Here is a tiny trained network, its code and every weight. The questions are about switching its units off for an input and a target symbol, where a switched-off unit gives its printed mean instead of its output.

import numpy as np


def w(rows, s, z=0):
    codes = np.array(rows[::2]) - 128.0
    scale = np.full(codes.shape[1], s)
    scale[-1] = z or s
    return codes * scale


def norm(h):
    return h / np.sqrt((h * h).mean(-1, keepdims=True) + 1e-5)


def f(y):
    return y / 2 * (1 + np.tanh(0.7978845608 * (y + 0.044715 * y**3)))


def softmax(a):
    e = np.exp(a - a.max(-1, keepdims=True))
    return e / e.sum(-1, keepdims=True)


def log_softmax(a):
    a = a - a.max(-1, keepdims=True)
    return a - np.log(np.exp(a).sum(-1, keepdims=True))


def net(x, mask):
    ids = ['ΓΛΦαζθμξστ'.index(c) for c in x.split()]
    T = len(ids)
    res = E[ids] + P[:T]
    q, k, v = (norm(res) @ M[0].T for M in (Q, K, V))
    z = softmax(np.where(np.tri(T) > 0, q @ k.T / 4**0.5, -1e9)) @ v
    res = res + np.where(mask[0], z, O[0][:, -1]) @ O[0][:, :-1]
    y = f(norm(res) @ A[0][:, :-1].T + A[0][:, -1])
    res = res + np.where(mask[1:17], y, B[0][:, -1]) @ B[0][:, :-1]
    return log_softmax(norm(res)[-1] @ U[:, :-1].T + U[:, -1])


Q, K, V, O, A, B = {}, {}, {}, {}, {}, {}
E = w([
[163,137,150,143],'Γ',
[151,153,147,110],'Λ',
[162,140,111,131],'Φ',
[119,90,124,144],'α',
[121,253,110,152],'ζ',
[153,150,121,109],'θ',
[162,153,131,117],'μ',
[163,129,117,148],'ξ',
[118,92,116,136],'σ',
[163,148,122,122],'τ',
],0.036)
P = w([
[218,32,195,60],'0',
[195,67,152,68],'1',
[170,95,148,93],'2',
[153,115,140,109],'3',
[135,130,131,123],'4',
[120,147,126,132],'5',
[104,158,121,145],'6',
[91,167,115,161],'7',
[75,182,115,169],'8',
[60,194,112,182],'9',
[41,210,113,192],'10',
[25,228,112,207],'11',
[2,249,120,223],'12',
],0.0066)
Q[0] = w([
[188,196,90,184],'h1',
[181,254,169,135],'h1',
[44,95,85,80],'h1',
[86,164,106,113],'h1',
],0.015)
K[0] = w([
[3,216,183,175],'h1',
[67,179,82,219],'h1',
[169,35,179,110],'h1',
[185,126,188,132],'h1',
],0.013)
V[0] = w([
[123,171,55,65],'h1',
[130,60,50,254],'h1',
[192,135,73,232],'h1',
[85,96,32,124],'h1',
],0.011)
O[0] = w([
[79,66,255,161,138],'h1',
[182,120,158,44,67],'h1',
[94,39,128,72,248],'h1',
[228,163,147,177,2],'h1',
],0.0092,0.007)
A[0] = w([
[181,108,255,153,74],'n1',
[112,90,50,124,93],'n2',
[153,45,197,138,129],'n3',
[104,115,81,82,70],'n4',
[141,160,80,64,158],'n5',
[149,91,209,179,131],'n6',
[106,125,196,140,1],'n7',
[162,107,48,153,159],'n8',
[130,94,168,187,80],'n9',
[251,186,206,147,166],'n10',
[86,108,75,185,79],'n11',
[151,117,186,71,127],'n12',
[136,187,84,195,36],'n13',
[114,47,91,140,164],'n14',
[204,128,192,144,118],'n15',
[85,122,136,211,44],'n16',
],0.014,0.0067)
B[0] = w([
[159,202,117,129,185],'n1',
[8,192,92,148,189],'n2',
[140,122,172,80,220],'n3',
[124,132,100,134,178],'n4',
[132,133,74,158,198],'n5',
[108,185,79,120,199],'n6',
[108,159,156,82,141],'n7',
[103,179,183,144,164],'n8',
[74,179,117,32,164],'n9',
[127,96,103,243,160],'n10',
[176,140,178,160,157],'n11',
[177,91,136,158,176],'n12',
[88,130,176,167,130],'n13',
[107,149,144,148,253],'n14',
[115,143,156,227,143],'n15',
[193,141,108,87,181],'n16',
],0.012,0.0071)
U = w([
[171,97,64,183,197],'Γ',
[46,139,2,118,119],'Λ',
[49,98,195,87,97],'Φ',
[157,90,115,194,165],'α',
[143,45,74,95,253],'ζ',
[130,160,102,78,151],'θ',
[99,150,139,116,76],'μ',
[140,102,157,110,178],'ξ',
[124,125,107,134,53],'σ',
[118,191,198,223,62],'τ',
],0.013,0.0048)

Each question gives the input, a string of symbols that net reads in full, and the target symbol t.
The units are the heads (4 rows each of Q, K, V and O) and the neurons (one row each of A and B). Each row of codes is followed by its name. A weight is (code - 128) times the scale printed after its matrix; where a second scale follows, it is the last column's (O, A, B and U).
mask holds one flag per unit, heads first, then neurons. A switched-off unit (its flag False) gives its mean, the last column of its rows in O or B, instead of its output. The means were averaged over made-up inputs and are rounded, as every weight is.
A unit's drop is (log p(t) with every unit on - log p(t) with that unit switched off) / (log p(t) with every unit on - log p(t) with every unit switched off).
The circuit of an input: a set's keep is (log p(t) with only the set's units on - log p(t) with every unit switched off) / (log p(t) with every unit on - log p(t) with every unit switched off). Starting from the 12 units with the biggest drops (on a tie, the unit counted first), units are removed one at a time, each time the one whose removal leaves the highest keep (on an exact tie, the one counted first), for as long as the keep stays at least 0.8.
units of the circuit, in order: the units of the circuit, biggest drop first
unit that matters most: the unit with the biggest drop
k most important neurons: the k neurons with the biggest drops, biggest first
drop when u is switched off: that unit's drop, to one decimal
input α ζ τ Γ τ Γ τ Γ ζ Γ Λ α, target τ: units of the circuit, in order	h1, n11
input Γ Λ ξ Λ ξ Γ τ σ Γ Λ Λ ξ, target τ: units of the circuit, in order	n11
input Λ σ Γ Γ Γ Φ Λ Φ, target τ: units of the circuit, in order	n11, h1
input Γ τ Λ τ Γ τ Λ Γ ξ Λ Λ θ, target τ: units of the circuit, in order	h1, n11
input θ Λ σ Λ Λ, target τ: units of the circuit, in order	h1, n2
input τ Γ Λ, target Λ: units of the circuit, in order	h1, n8
input σ σ τ μ τ α Γ Γ Γ τ τ Λ τ, target τ: units of the circuit, in order	n11, h1
input Γ ξ τ, target ζ: 2 most important neurons	n6, n12
input θ τ τ ξ Γ μ τ Λ Γ τ Φ, target Φ: units of the circuit, in order	h1, n3
input τ σ τ Γ α τ Γ α ξ, target Γ: units of the circuit, in order	h1, n10
input Γ Λ Λ τ τ Λ τ τ Γ τ θ σ ξ, target α: units of the circuit, in order	h1, n10
input θ Γ τ τ σ Γ Γ Λ τ, target τ: units of the circuit, in order	h1, n11
input α Γ Γ Λ Λ, target τ: units of the circuit, in order	h1, n11, n2
input Γ τ Λ Λ Λ ζ Γ θ Γ μ μ θ, target Φ: 2 most important neurons	n5, n1
input Λ Γ Γ Γ Γ, target Λ: units of the circuit, in order	h1
input θ ξ α Γ Γ Λ ξ τ, target ζ: 2 most important neurons	n8, n12
input τ μ Γ σ ζ τ Γ τ Γ Γ Γ σ τ, target θ: 3 most important neurons	n16, n2, n14
input Λ α τ ξ ζ Γ θ, target Φ: 2 most important neurons	n16, n5
input Γ σ Γ Γ Λ σ μ, target α: drop when h1 is switched off	0.6
input Γ Γ Λ Λ Γ ξ Γ Γ α Γ τ Γ, target Φ: drop when h1 is switched off	1.0
input τ Γ α Γ, target Γ: drop when h1 is switched off	0.8
input σ ξ ζ Γ Γ Λ μ Γ τ Γ, target θ: unit that matters most	n9
